Below is a small trained network, with its code and all its weights. Each question gives an input and a class and asks what happens when units are switched off, that is, made to give their printed mean instead of their output.

import numpy as np


def w(rows, s, z=0):
    codes = np.array(rows[::2]) - 128.0
    scale = np.full(codes.shape[1], s)
    scale[-1] = z or s
    return codes * scale


def f(y):
    return np.maximum(y, 0)


def log_softmax(a):
    a = a - a.max(-1, keepdims=True)
    return a - np.log(np.exp(a).sum(-1, keepdims=True))


def net(x, mask):
    res = np.array(x, float).reshape(1, 7) / 4 @ E
    y = f(res @ A[0][:, :-1].T + A[0][:, -1])
    res = res + np.where(mask, y, B[0][:, -1]) @ B[0][:, :-1]
    return log_softmax(res[-1] @ U[:, :-1].T + U[:, -1])


A, B = {}, {}
E = w([
[187,143,221,178],'x0',
[65,97,128,216],'x1',
[129,129,127,128],'x2',
[128,127,130,127],'x3',
[95,253,130,139],'x4',
[127,127,129,128],'x5',
[129,128,127,129],'x6',
],0.013)
A[0] = w([
[111,47,130,180,145],'N0',
[127,166,142,152,65],'N1',
[108,127,92,51,195],'N2',
[123,73,147,159,76],'N3',
[129,175,117,105,3],'N4',
[154,76,129,104,206],'N5',
[13,95,65,167,115],'N6',
[125,134,94,43,200],'N7',
[119,115,185,237,32],'N8',
[146,194,150,169,58],'N9',
[124,74,117,114,212],'N10',
[170,103,149,111,32],'N11',
[125,123,151,172,77],'N12',
[122,78,134,92,139],'N13',
[41,194,119,179,38],'N14',
[115,243,130,129,112],'N15',
[169,89,135,138,131],'N16',
[250,155,194,118,114],'N17',
],0.02,0.0053)
B[0] = w([
[146,68,25,115,208],'N0',
[141,158,174,128,167],'N1',
[188,138,122,198,225],'N2',
[98,110,72,160,174],'N3',
[170,130,85,86,162],'N4',
[109,76,185,140,201],'N5',
[62,130,108,18,247],'N6',
[179,120,124,217,228],'N7',
[168,142,119,248,220],'N8',
[172,170,199,123,197],'N9',
[172,72,159,97,196],'N10',
[87,130,183,132,162],'N11',
[145,133,124,175,163],'N12',
[153,101,173,107,183],'N13',
[57,252,141,157,235],'N14',
[223,193,87,70,248],'N15',
[82,112,108,160,176],'N16',
[35,87,150,43,244],'N17',
],0.043,0.017)
U = w([
[200,63,203,196,140],'0',
[34,75,169,94,133],'1',
[90,88,64,58,247],'2',
[117,85,99,254,163],'3',
[216,193,69,178,183],'4',
[154,172,222,19,120],'5',
[57,226,145,83,4],'6',
[151,224,160,233,12],'7',
],0.008,0.0032)

Each question gives the input, the list of numbers given to net, and the class t.
The units are the neurons (one row each of A and B). Each row of codes is followed by its name. A weight is (code - 128) times the scale printed after its matrix; where a second scale follows, it is the last column's (A, B and U).
mask holds one flag per neuron, in row order. A switched-off neuron (its flag False) gives its mean, the last column of its row in B, instead of its output. The means were averaged over made-up inputs and are rounded, as every weight is.
A unit's drop is (log p(t) with every unit on - log p(t) with that unit switched off) / (log p(t) with every unit on - log p(t) with every unit switched off).
The circuit of an input: a set's keep is (log p(t) with only the set's units on - log p(t) with every unit switched off) / (log p(t) with every unit on - log p(t) with every unit switched off). Starting from the 12 units with the biggest drops (on a tie, the unit counted first), units are removed one at a time, each time the one whose removal leaves the highest keep (on an exact tie, the one counted first), for as long as the keep stays at least 0.8.
units of the circuit, in order: the units of the circuit, biggest drop first
unit that matters most: the unit with the biggest drop
top k neurons: the k neurons with the biggest drops, biggest first
drop when u is switched off: that unit's drop, to one decimal
input [2,1,4,1,4,8,-8], class 7: top 3 neurons : [N6; N0; N17]
input [1,6,-5,1,0,6,6], class 3: units of the circuit, in order : [N15]
input [0,6,-8,4,-8,-3,3], class 2: top 2 neurons : [N6; N0]
input [8,0,-8,-8,1,-4,8], class 5: top 3 neurons : [N17; N7; N9]
input [-3,1,-4,6,-7,2,5], class 2: top 3 neurons : [N0; N8; N6]
input [-6,1,1,-5,1,-7,-8], class 6: top 2 neurons : [N6; N8]
input [7,0,2,1,-1,4,8], class 1: top 2 neurons : [N17; N7]
input [2,1,-7,-8,-7,-4,2], class 3: top 2 neurons : [N6; N0]
input [-6,1,7,-2,7,-5,3], class 6: top 3 neurons : [N14; N6; N8]
input [1,-1,-7,7,7,6,5], class 5: top 4 neurons : [N8; N15; N2; N7]
input [-4,-5,-4,1,0,-5,4], class 0: top 2 neurons : [N14; N15]
input [0,-7,-8,-5,-8,5,0], class 0: top 2 neurons : [N6; N7]
input [0,-1,4,-8,-7,4,-1], class 0: top 3 neurons : [N6; N17; N10]
input [2,-5,0,1,2,8,-7], class 5: unit that matters most : N17
input [-2,0,-1,-8,-7,-4,-5], class 0: top 3 neurons : [N17; N10; N13]
input [3,0,0,5,-5,-5,1], class 1: top 3 neurons : [N7; N15; N2]
input [-8,5,-2,-8,-8,-7,-8], class 2: drop when N6 is switched off : 0.7
input [2,-8,5,8,-4,6,-1], class 1: drop when N17 is switched off : 1.5
input [-2,-8,-8,7,-1,7,-7], class 0: drop when N17 is switched off : 0.0
input [-1,8,5,-3,6,7,-3], class 6: drop when N6 is switched off : 5.6
input [-3,2,3,-3,-8,4,-8], class 2: units of the circuit, in order : [N0]
